Each row has a name. After each piece below comes the name of the row it's from, unless a question asks for something else. Each question is about the rows just above it. Some pieces are copies with a little noise.

D: [92 95 95 92 92 95]
S: [148 151 149 165 155 155]
N: [148 151 149 165 155 100]
The row with [148 151 149 165 155 100] is
N
q: [148 150 148 166 155 156]
S

J: [114 108 129 124 131 130 130 104 148 108 160 130 136 121 128 130 158 123
 149 109]
A: [115 103 122 146 129 137 145 101 150 110 161 141 141 129 125 137 160 117
 136 113]
Q: [124 149 131 141 125 127 145 119 102 125 112 122 115 141 153 139 151 120
 155 140]
X: [115 122 110  97 122  91 102 139 138 117 138 118 127 124 139 134 101 147
 111 124]
Z: [131 136 147 126 120 133 133 138 122 114 144 117 153 118 136 127 104 163
 134 134]
R: [148 126 148 131 133 143 121 143 110 130 140 125 138 129 124 111 120 151
 151 152]
K: [148 126 148 131 133 143 121 143 110 130  85 150 138 129 100 149 140  90
 114 110]
q: [131 136 147 126 120 132 134 138 122 114 144 118 153 118 135 127 105 163
 134 133]
Z
q: [123 152 130 141 127 127 145 119 104 126 111 124 116 141 152 140 150 119
 155 138]
Q
The row with [115 103 122 146 129 137 145 101 150 110 161 141 141 129 125 137 160 117
 136 113] is
A
q: [114 108 129 124 131 130 130 104 148 108 160 130 136 121 128 130 158 123
 149 109]
J
q: [115 109 129 124 134 130 131 105 146 106 159 129 136 122 128 130 158 122
 150 109]
J

L: [ 96 116 144 138]
M: [ 87 112 112 141]
W: [ 92 113 147 141]
H: [ 88 113 148 145]
C: [ 86 112 147 141]
P: [ 87 112 149  87]
G: [ 88 113 148 141]
Y: [148 148 129 146]
E: [ 81 110 152 143]
The value that M holds more than once:
[112]
Repeated in Y:
[148]
q: [ 81 111 153 142]
E
Repeated in P:
[87]
q: [ 98 116 143 139]
L

F: [106 134 111 119 117 133 130 125 107 126 114 122 134 114 118 104 113 137
 172  98 120 129 127 102 147 120 145 119 145 137 120 133 138 141 129 109
 134 136 115 137 156 113 123 128 127 109 137 105 126 130 115 126 106 127
 145 113]
B: [106 134 111 119 117 133 130 125 107 126 113 122 134 114 118 104 113 137
 172  98 120 129 127 102 147 120 145 119 145 137 120 133 138 141 129 109
 134 136 115 137 156 113 113 128 127 109 137 105 126 130 115 126 107 129
 145 110]
T: [131 143 121 128 136 129 141 144 124 117 121 103 135 154 113 131  95 100
 130 111 125 124 138 141 127 130 142 109 131 128 130 129 144 145 115 157
 137 131 118 139 120 128 134 134 142 131  89 120 130 105 160 156 144 123
 131 111]
q: [131 143 121 128 136 129 141 144 124 117 121 103 135 154 113 131  95 100
 130 111 125 124 138 141 127 130 142 109 131 128 130 129 144 145 115 157
 137 131 118 139 120 128 134 134 142 131  89 120 130 105 160 156 144 123
 131 111]
T
q: [106 134 111 119 117 133 130 125 107 126 114 122 134 114 118 104 113 137
 172  98 120 129 127 102 147 120 145 119 145 137 120 133 138 141 129 109
 134 136 115 137 156 113 123 128 127 109 137 105 126 130 115 126 106 127
 145 113]
F
Where do [106 134 111 119 117 133 130 125 107 126 113 122 134 114 118 104 113 137
 172  98 120 129 127 102 147 120 145 119 145 137 120 133 138 141 129 109
 134 136 115 137 156 113 113 128 127 109 137 105 126 130 115 126 107 129
 145 110] appear?
B
q: [130 143 121 127 136 129 141 144 124 117 122 103 135 154 113 131  95 100
 130 111 125 125 138 141 127 130 142 109 130 128 130 129 144 145 115 157
 137 131 118 140 119 128 134 134 141 131  89 120 130 105 160 156 144 122
 131 111]
T

vog: [137 147 137 151 118 134 144 129 134 144 125 177 145 158 121 119 125 156]
suro: [ 95 111 132 123 160 145 132 158 102 119 166 132 166 139 132 132 165  97]
nuvi: [124 162 109 147 136 148 134 113 134 156 136 161 147 152 137 134 131 108]
q: [ 96 110 132 123 161 145 134 158 102 120 166 133 167 139 132 132 164  99]
suro
[137 147 137 151 118 134 144 129 134 144 125 177 145 158 121 119 125 156] is in which row?
vog
Which row holds [ 95 111 132 123 160 145 132 158 102 119 166 132 166 139 132 132 165  97]?
suro
q: [124 162 109 147 137 148 133 114 133 157 136 161 147 151 136 135 130 107]
nuvi
q: [137 147 139 150 118 135 144 130 135 145 125 177 146 160 121 118 126 156]
vog

